Here is a tiny trained network, its code and every weight. The questions are about switching its units off for an input and a class, where a switched-off unit gives its printed mean instead of its output.

import numpy as np


def w(rows, s, z=0):
    codes = np.array(rows[::2]) - 128.0
    scale = np.full(codes.shape[1], s)
    scale[-1] = z or s
    return codes * scale


def norm(h):
    return h / np.sqrt((h * h).mean(-1, keepdims=True) + 1e-5)


def f(y):
    return np.maximum(y, 0)


def log_softmax(a):
    a = a - a.max(-1, keepdims=True)
    return a - np.log(np.exp(a).sum(-1, keepdims=True))


def net(x, mask):
    res = np.array(x, float).reshape(1, 8) / 4 @ E
    u = 0
    for l in range(3):
        y = f(norm(res) @ A[l][:, :-1].T + A[l][:, -1])
        res = res + np.where(mask[u : u + 7], y, B[l][:, -1]) @ B[l][:, :-1]
        u += 7
    return log_softmax(norm(res)[-1] @ U[:, :-1].T + U[:, -1])


A, B = {}, {}
E = w([
[125,195,143,133,145],'x0',
[126,63,209,27,177],'x1',
[46,61,159,102,57],'x2',
[26,222,133,154,91],'x3',
[138,177,46,2,109],'x4',
[78,184,116,120,195],'x5',
[86,92,77,96,134],'x6',
[124,171,153,86,254],'x7',
],0.0048)
A[0] = w([
[210,155,14,45,118,2],'L0N0',
[81,206,188,97,218,187],'L0N1',
[226,161,124,79,90,119],'L0N2',
[84,68,164,35,74,81],'L0N3',
[51,103,54,136,130,62],'L0N4',
[68,4,131,50,138,21],'L0N5',
[227,80,156,99,192,78],'L0N6',
],0.011,0.0031)
B[0] = w([
[103,122,7,95,121,207],'L0N0',
[79,152,175,77,101,254],'L0N1',
[52,73,78,127,145,184],'L0N2',
[105,80,116,70,96,217],'L0N3',
[157,180,175,173,111,181],'L0N4',
[209,72,134,110,81,215],'L0N5',
[185,146,198,185,166,206],'L0N6',
],0.019,0.0069)
A[1] = w([
[144,247,8,96,129,186],'L1N0',
[200,90,96,62,100,71],'L1N1',
[126,130,128,127,122,16],'L1N2',
[185,93,83,224,139,176],'L1N3',
[153,120,176,188,44,89],'L1N4',
[182,140,131,126,242,3],'L1N5',
[149,116,121,246,153,182],'L1N6',
],0.012,0.0018)
B[1] = w([
[93,194,175,29,126,254],'L1N0',
[166,61,112,108,124,237],'L1N1',
[99,96,151,130,138,128],'L1N2',
[10,137,88,166,200,209],'L1N3',
[97,110,92,218,71,237],'L1N4',
[221,167,221,139,108,165],'L1N5',
[121,200,57,191,154,208],'L1N6',
],0.014,0.0059)
A[2] = w([
[102,158,116,174,135,47],'L2N0',
[149,247,131,73,123,52],'L2N1',
[198,125,119,134,67,87],'L2N2',
[225,66,136,84,195,4],'L2N3',
[166,117,149,174,208,39],'L2N4',
[125,104,103,175,101,56],'L2N5',
[84,163,174,113,98,155],'L2N6',
],0.015,0.0023)
B[2] = w([
[131,170,85,145,54,185],'L2N0',
[88,92,253,126,121,255],'L2N1',
[109,96,175,135,80,181],'L2N2',
[115,70,182,220,24,193],'L2N3',
[205,234,148,140,163,164],'L2N4',
[69,74,153,196,202,177],'L2N5',
[98,195,112,111,162,249],'L2N6',
],0.016,0.007)
U = w([
[178,4,145,130,49,187],'0',
[142,69,83,161,165,3],'1',
[233,160,174,182,182,101],'2',
[63,175,192,63,123,210],'3',
[109,101,2,27,123,113],'4',
[172,118,101,108,154,14],'5',
[81,184,62,222,121,161],'6',
],0.013,0.0062)

Each question gives the input, the list of numbers given to net, and the class t.
The units are the neurons (one row each of A and B). Each row of codes is followed by its name. A weight is (code - 128) times the scale printed after its matrix; where a second scale follows, it is the last column's (A, B and U).
mask holds one flag per neuron, layer by layer. A switched-off neuron (its flag False) gives its mean, the last column of its row in B, instead of its output. The means were averaged over made-up inputs and are rounded, as every weight is.
A unit's drop is (log p(t) with every unit on - log p(t) with that unit switched off) / (log p(t) with every unit on - log p(t) with every unit switched off).
The circuit of an input: a set's keep is (log p(t) with only the set's units on - log p(t) with every unit switched off) / (log p(t) with every unit on - log p(t) with every unit switched off). Starting from the 12 units with the biggest drops (on a tie, the unit counted first), units are removed one at a time, each time the one whose removal leaves the highest keep (on an exact tie, the one counted first), for as long as the keep stays at least 0.8.
units of the circuit, in order: the units of the circuit, biggest drop first
unit that matters most: the unit with the biggest drop
k most important neurons: the k neurons with the biggest drops, biggest first
top k neurons in layer l: the k neurons of layer l with the biggest drops, biggest first
drop when u is switched off: that unit's drop, to one decimal
input [-3,-2,-3,6,4,-7,-7,-5], class 4: top 3 neurons in layer 0	(L0N2 L0N1 L0N4)
input [8,-3,5,-6,-4,-4,3,-8], class 6: units of the circuit, in order	(L0N1 L1N3)
input [5,2,0,-8,4,-3,-4,4], class 2: 2 most important neurons	(L0N6 L1N5)
input [-1,0,7,3,-3,8,7,-7], class 0: 2 most important neurons	(L0N5 L0N3)
input [-3,-4,-1,-6,1,2,-6,5], class 2: units of the circuit, in order	(L0N6)
input [-8,-6,4,2,-1,1,8,8], class 6: units of the circuit, in order	(L0N4 L1N4)
input [7,3,0,-1,3,-2,-1,0], class 4: 3 most important neurons	(L0N2 L0N0 L2N1)
input [-8,-4,-4,-8,6,5,0,3], class 4: top 4 neurons in layer 0	(L0N0 L0N2 L0N1 L0N4)
input [-2,-1,2,6,1,0,2,-6], class 6: units of the circuit, in order	(L2N1 L0N1)
input [6,2,-5,-7,5,-7,-4,-1], class 6: 3 most important neurons	(L0N6 L0N2 L0N1)
input [-7,-7,-7,4,1,-4,8,-3], class 3: 3 most important neurons	(L1N0 L0N0 L2N1)
input [-3,-6,5,1,4,2,-2,-8], class 6: top 2 neurons in layer 0	(L0N0 L0N5)
input [7,5,-7,-8,-8,0,3,-7], class 2: 3 most important neurons	(L0N6 L1N5 L2N4)
input [-1,-8,-1,-3,5,2,-8,0], class 4: units of the circuit, in order	(L0N0)
input [1,-8,-1,-1,8,-4,4,-8], class 4: 4 most important neurons	(L0N0 L0N2 L0N1 L0N6)
input [-2,5,8,8,2,4,5,3], class 0: 2 most important neurons	(L0N5 L1N0)
input [2,1,-4,3,-7,1,-3,-3], class 6: drop when L0N0 is switched off	1.0
input [5,2,-7,-3,-7,-8,4,2], class 2: drop when L0N6 is switched off	0.3
input [-2,-2,0,-5,5,-7,-3,-7], class 4: drop when L0N0 is switched off	0.2
input [-7,-1,-2,-6,-8,-1,6,-4], class 6: unit that matters most	L1N3
